The symbols move the units like this.
state | u y
QC | BB NS
FD | BC NH
PQ | NS BB
PJ | LS BP
ZR | BG NL
NH | CG FD
LH | BP LS
CJ | LL NR
QL | LB NM
PR | QT RQ
MJ | NM LB
GL | JL FR
RQ | QC PR
MP | RJ QQ
PB | NH BC
QT | FG FJ
FR | HS GL
HF | QL DZ
QH | CJ FB
MR | MJ DT
QZ | FJ FG
JC | CT FP
NL | MR ZR
DZ | JC HF
BG | NR LL
BP | PB PJ
LL | NL BG
JL | QZ RT
GQ | QH JZ
RT | FR JL
JZ | PQ GQ
NM | DZ QL
BC | PJ PB
FG | RT QZ
BL | FP CT
RJ | BL FC
DT | ZR MR
NS | PR QC
LS | MP LH
CT | FC BL
BB | GQ PQ
HS | FD CG
FJ | RQ QT
QQ | LH MP
LB | DT MJ
NR | FB CJ
FB | JZ QH
FP | HF JC
CG | GL HS
FC | QQ RJ

The rows follow the links: the fewer symbols apart two units are, the more alike their rows tend to be.

Each row is also shifted at random along 5 hidden directions that mean nothing.

Some units, each with a row of numbers:
BG: -7 -3 13 -2 1 1 -2 -1 -3 3 -3 -16 -11 6 -8 4 3 -6 -2 -2 -6 3 -6 -15 11 0 9 -8 -7 -16 -4 9 13 -1 -2 4 24 -10 12 6 -12 2 -6 19 10 6 5 5 -11 -5 -16 0 -5 -22 6 3 -12 11 9 9 -5 0 0 -19
JZ: -2 1 21 -3 9 -2 0 -20 -4 -1 4 -15 -9 2 -13 6 14 -23 -16 -17 3 3 -12 -7 30 0 14 -9 9 -34 -15 26 20 9 -21 23 6 7 19 11 7 2 -3 4 -12 -3 17 10 -14 13 -15 4 -13 -20 -5 -11 7 18 15 -32 -35 -13 -12 2
DZ: 5 5 -3 -4 -20 4 19 -2 15 43 1 -17 -5 -3 3 -16 -17 26 18 14 -1 -25 14 2 -23 -11 -14 15 4 37 24 -5 -1 -14 29 -31 16 1 -9 3 -12 -14 14 -12 10 -10 2 -15 20 -11 -16 -4 9 8 -8 -9 -24 -11 -11 35 15 0 35 3
QT: -2 3 -4 12 -2 16 -9 0 19 -13 -5 5 15 4 10 14 -3 23 8 -10 19 0 27 18 -4 7 -9 -7 21 22 -11 8 -10 34 -2 1 -15 2 6 -9 39 24 0 -17 -15 3 -23 -12 -3 -21 10 10 10 -9 -11 -16 15 -9 -13 -17 -23 16 -4 32
RJ: 15 9 -1 -8 -7 -11 1 -2 -9 9 10 6 0 -12 15 -6 0 -10 2 10 -7 -8 10 9 -1 5 -5 20 10 11 -6 -9 -10 -13 18 -7 -4 21 -12 -1 12 -16 12 -20 -21 -3 24 -20 15 27 19 7 3 24 -3 5 11 -9 -6 -51 7 -12 1 30
FG: 0 -1 -3 11 10 -2 7 1 1 -6 2 16 8 0 -13 3 0 -18 -9 -13 -7 0 -8 1 -3 7 -4 -7 3 -6 -5 2 -14 -10 -17 9 -21 4 -5 15 11 16 -3 2 1 -3 -1 13 -12 7 16 -3 -7 16 -2 -8 15 6 -1 -21 4 4 -11 6
GQ: 14 6 -13 3 2 -10 8 10 6 -12 3 18 4 -15 10 7 -23 -10 -8 6 -15 -18 23 8 -25 5 -16 25 7 13 -4 -16 -32 -11 7 -8 -22 14 -26 2 28 12 -6 -24 -12 -4 7 -10 11 -6 39 17 -6 32 -1 -9 20 -1 -30 -33 10 -8 13 40
PQ: -4 -2 7 1 -2 14 13 -22 16 26 6 -20 9 0 3 -2 -6 19 13 -13 13 -12 15 5 8 -4 0 3 21 10 5 12 13 34 -7 -8 4 -1 8 3 8 4 4 -14 -6 -13 -5 -15 -3 -3 -12 1 8 -17 -13 -14 -15 2 -11 -11 -37 -4 11 15
MJ: 12 1 -1 -10 -4 -13 -2 17 -1 -12 -12 -1 -26 -3 -9 3 -13 -17 -18 17 -8 -13 -5 -6 -19 -6 -5 2 -15 -3 1 -7 -12 -50 8 2 6 9 -9 9 -14 2 0 6 10 7 13 15 4 -14 -3 7 -9 10 1 -5 10 11 2 33 38 -6 11 -12
JC: -2 -1 1 -9 -9 0 18 3 11 27 3 -9 -6 -10 -1 -7 -7 2 -4 11 -6 -18 -15 -3 -17 -8 -5 18 -11 13 16 -5 -13 -38 17 -23 9 9 -6 23 -25 -4 12 -2 23 -17 21 10 10 -6 -15 -3 -3 21 0 -11 -9 5 4 57 37 -15 27 -15
PB: -12 -5 1 9 5 13 -10 11 9 -25 6 4 17 7 -6 16 9 13 -5 -7 5 8 15 7 -8 8 3 -10 0 9 -9 5 -14 3 0 -5 1 9 3 4 14 7 -5 12 15 2 -13 14 -11 -24 5 10 -12 -6 2 -6 0 7 -5 15 3 7 2 1
DT: 0 10 10 6 7 -10 3 -7 -8 -6 27 -10 -4 5 -22 6 6 3 -5 -1 -13 -9 35 -19 -6 6 12 9 13 -22 -23 10 0 6 1 -14 26 22 -2 -1 18 -8 -10 0 -6 -2 4 1 -2 -9 9 20 -18 -11 4 -12 8 3 -15 -37 -13 -3 27 24
HS: -1 -8 -9 9 11 -7 11 1 -13 -11 14 12 2 3 -24 -11 8 -16 -12 -9 -3 11 -23 -7 4 -6 11 -11 -12 -29 10 11 14 -9 -33 10 -7 -7 -1 5 -29 -6 -3 16 0 -1 -15 30 -8 1 -4 -18 -1 -3 1 9 -1 7 11 19 0 0 -3 -27
LB: -5 3 8 -7 2 -4 -16 20 -13 -22 -13 1 -8 8 7 15 3 0 1 4 -2 11 2 -11 -1 6 -2 -2 -10 0 -20 -12 -8 -5 13 0 10 -3 8 -10 8 13 -7 20 9 12 -2 6 -8 -10 -2 11 -8 0 10 6 11 -3 6 12 22 12 -10 -9
JL: -1 -11 -7 7 1 3 5 -9 2 -2 24 -7 9 -3 -4 -7 -7 -23 -11 -8 -25 -17 11 7 0 4 -1 8 9 -2 9 10 -5 -22 -1 -1 -2 16 -17 19 -7 -22 -3 -11 3 -4 10 -8 6 13 29 0 -15 17 -11 0 -11 22 -16 -43 -1 -17 16 16
FR: 2 -6 -11 11 5 1 -7 -3 -5 -8 -9 12 2 13 -2 -3 7 -1 6 -7 0 16 -6 2 6 6 -1 -24 2 2 5 0 9 11 -15 19 -15 -19 6 -11 5 2 2 6 -7 14 -17 2 -10 11 3 -20 13 -10 1 16 -1 -9 13 -18 -9 18 -32 -8
NM: 11 15 12 -14 -3 -22 -29 21 -6 -70 -11 1 -27 3 -23 31 18 -17 -51 16 19 14 2 2 1 1 20 -17 -10 -44 -37 27 -7 -21 -15 25 5 30 14 0 21 24 -5 3 -20 18 12 46 1 -34 4 40 -23 -17 -5 -25 49 22 8 5 -2 -21 -3 21
QQ: -9 -1 3 0 3 7 5 3 5 16 1 0 7 0 7 7 3 -5 5 0 -5 -5 -12 -1 -3 7 -10 6 -1 25 -3 -13 -20 -25 21 -7 -3 9 -2 19 4 8 10 4 17 -8 22 1 -6 13 -3 2 -7 19 3 -6 3 -6 5 11 36 1 -1 -2
QH: 6 5 -12 -3 -2 -5 7 18 6 1 -6 17 3 -10 10 -5 -18 20 10 8 3 -2 3 -3 -24 -4 -10 17 -3 9 11 -18 -10 10 2 -14 -12 -12 -14 -11 -4 17 -9 -8 4 -2 -18 0 6 -26 4 -1 7 7 0 0 -4 -10 -16 41 8 7 11 0
MP: 9 1 -6 -10 -11 -1 -11 0 -2 -2 -11 3 2 -8 19 -5 2 9 9 17 14 2 -4 12 8 -2 -3 2 -3 12 6 -7 9 6 10 4 -6 -1 1 -16 -8 -9 9 -10 -14 6 2 -13 16 11 0 -5 13 1 -2 8 1 -10 6 -3 -1 -5 -15 4

From each start, follow one symbol. Which unit do you reach?
Answers are names.
---
7 10 2 -9 6 -7 -12 24 -12 -21 -11 16 -6 -4 18 14 -2 -14 -3 11 -11 1 4 -1 -7 9 -14 10 -5 11 -18 -25 -26 -24 29 1 -4 10 -10 -1 22 13 0 5 5 9 22 -6 -1 5 18 18 -11 27 16 7 20 -7 0 -14 43 0 -13 6
y	DZ
---
-4 -3 0 5 4 11 -2 -1 21 -1 -9 4 11 -5 9 9 -9 0 -1 -10 9 -4 -2 11 2 3 -8 -2 6 14 -4 3 -16 6 -5 8 -18 0 4 6 20 22 1 -9 -1 0 0 -7 -9 -9 2 4 0 3 -6 -12 8 3 -5 2 -5 4 -4 13
y	RQ
---
-6 3 13 -3 0 0 -8 -3 -11 -4 4 -17 -11 10 -10 6 9 -2 4 -4 -4 2 8 -17 6 0 9 -7 0 -15 -14 3 13 7 -2 0 21 -4 13 -6 3 -3 -5 13 3 8 -4 4 -9 -5 -12 2 -6 -22 7 2 -4 4 6 -17 -11 3 0 -5
u	BG
---
15 14 -10 3 -1 -11 -6 18 0 -24 -14 15 -8 -1 3 6 -14 5 -2 8 -1 1 18 1 -21 4 -10 -2 3 7 -10 -11 -22 1 3 -2 -8 0 -11 -17 27 17 -3 -13 -12 10 -10 -2 10 -19 16 11 -3 8 1 2 18 -11 -15 -14 3 13 0 25
u	LL
---
7 3 -7 0 4 -7 15 -1 6 -5 13 15 11 -22 -3 -3 -8 0 -12 3 -2 -6 4 -1 -11 -6 -1 26 4 -14 -1 -2 -13 13 -14 -9 -17 11 -15 8 0 9 -10 -21 -8 -16 -2 1 8 -12 16 12 -5 14 -4 -13 10 6 -26 6 -16 -17 25 20
y	PQ
---
8 2 -5 0 -14 -5 -6 20 3 -13 -17 -2 -20 2 0 7 -15 13 -2 18 0 -3 9 0 -24 -4 -9 -5 -9 13 5 -8 -8 -18 18 -7 6 -6 -6 -14 -3 10 0 1 6 15 -10 4 11 -28 -2 5 6 -3 0 -2 0 -6 -5 38 22 10 10 -1
y	DT
---
-4 2 14 -2 1 1 16 -25 -13 32 12 -23 -11 7 -12 -15 1 -21 4 -13 -20 -6 -11 -18 21 -4 5 -1 4 -16 3 9 24 -7 -8 6 22 -8 4 11 -19 -20 3 14 6 -5 15 -4 -11 28 -18 -16 -4 -9 3 5 -18 11 8 -30 -12 -5 2 -19
u	FB
---
-14 -9 4 14 10 7 3 1 0 -11 23 -1 16 6 -21 2 8 -3 -5 -10 -3 1 8 -1 1 1 12 -6 -2 -12 -4 12 -1 3 -8 -8 8 9 3 11 -7 -5 -5 12 13 -5 -9 12 -10 -11 0 0 -9 -4 5 -2 -6 14 -7 4 -8 2 12 -10
y	FD
---
-12 -3 7 7 12 0 -7 12 3 -32 18 10 11 6 -18 25 13 -14 -28 -5 0 7 4 3 -1 12 10 -2 -2 -16 -28 7 -21 -20 -7 2 -6 32 1 23 14 14 -7 8 12 -2 10 29 -14 -20 16 28 -28 6 2 -17 24 20 -2 2 15 -9 5 10
u	PB
---
-5 3 10 -4 7 -2 4 -7 2 6 6 -2 0 0 -6 8 18 -8 -8 3 6 2 -13 -2 7 4 8 4 0 -7 -8 7 -9 -13 0 -2 2 15 8 16 3 8 8 3 4 -11 22 13 -9 8 -9 9 -12 6 1 -10 12 6 11 2 13 -11 1 0
u	QQ
---
-13 -16 4 1 4 10 -6 -5 -3 -23 10 -9 12 8 -14 3 14 4 -10 -12 8 16 2 -4 14 -1 21 -16 -5 -28 -4 22 20 24 -28 11 6 -7 9 1 -18 -4 -10 13 6 6 -18 17 -6 -11 -9 -1 -3 -27 -5 0 -9 19 5 17 -33 -8 -1 -19
y	FR
---
7 13 6 -10 2 -11 -4 -3 -14 -4 7 12 -3 -13 7 -1 15 -9 -3 13 1 6 -5 -2 14 4 4 11 7 -13 -17 -8 -1 3 3 0 -3 14 2 -5 11 -4 7 -10 -22 -4 21 -5 5 18 10 12 -5 10 3 2 21 -12 5 -38 -3 -9 -8 21
u	FP
---
-4 2 16 -2 9 -1 -1 -8 8 -23 7 1 5 -5 -19 14 17 -16 -30 -14 13 10 -15 0 23 0 21 -6 6 -42 -26 29 2 10 -37 21 -8 14 16 15 8 24 -11 2 -12 -5 7 35 -17 -12 -7 17 -18 -12 -3 -24 27 26 11 -2 -34 -17 -7 11
y	QC
---
-4 -12 -12 0 -2 14 -6 3 13 -9 -3 -3 9 -7 18 -2 -18 -7 -6 -3 -13 -14 11 15 -12 -1 -13 11 -5 23 17 -6 -14 -17 15 -1 -11 3 -24 11 -10 -10 -2 -17 12 0 4 -16 12 -2 20 -1 -2 16 -5 -2 -16 15 -14 0 11 -15 9 3
u	FJ
---
4 12 7 -9 4 -16 0 1 -15 -12 11 12 -2 -9 -1 8 14 -9 -8 9 -1 6 -3 -7 5 5 10 13 -1 -16 -20 -10 -4 2 -1 -3 5 13 4 0 12 -1 -2 -3 -15 -3 19 6 2 7 5 15 -10 10 8 2 20 -4 6 -22 2 -7 -3 11
y	JC
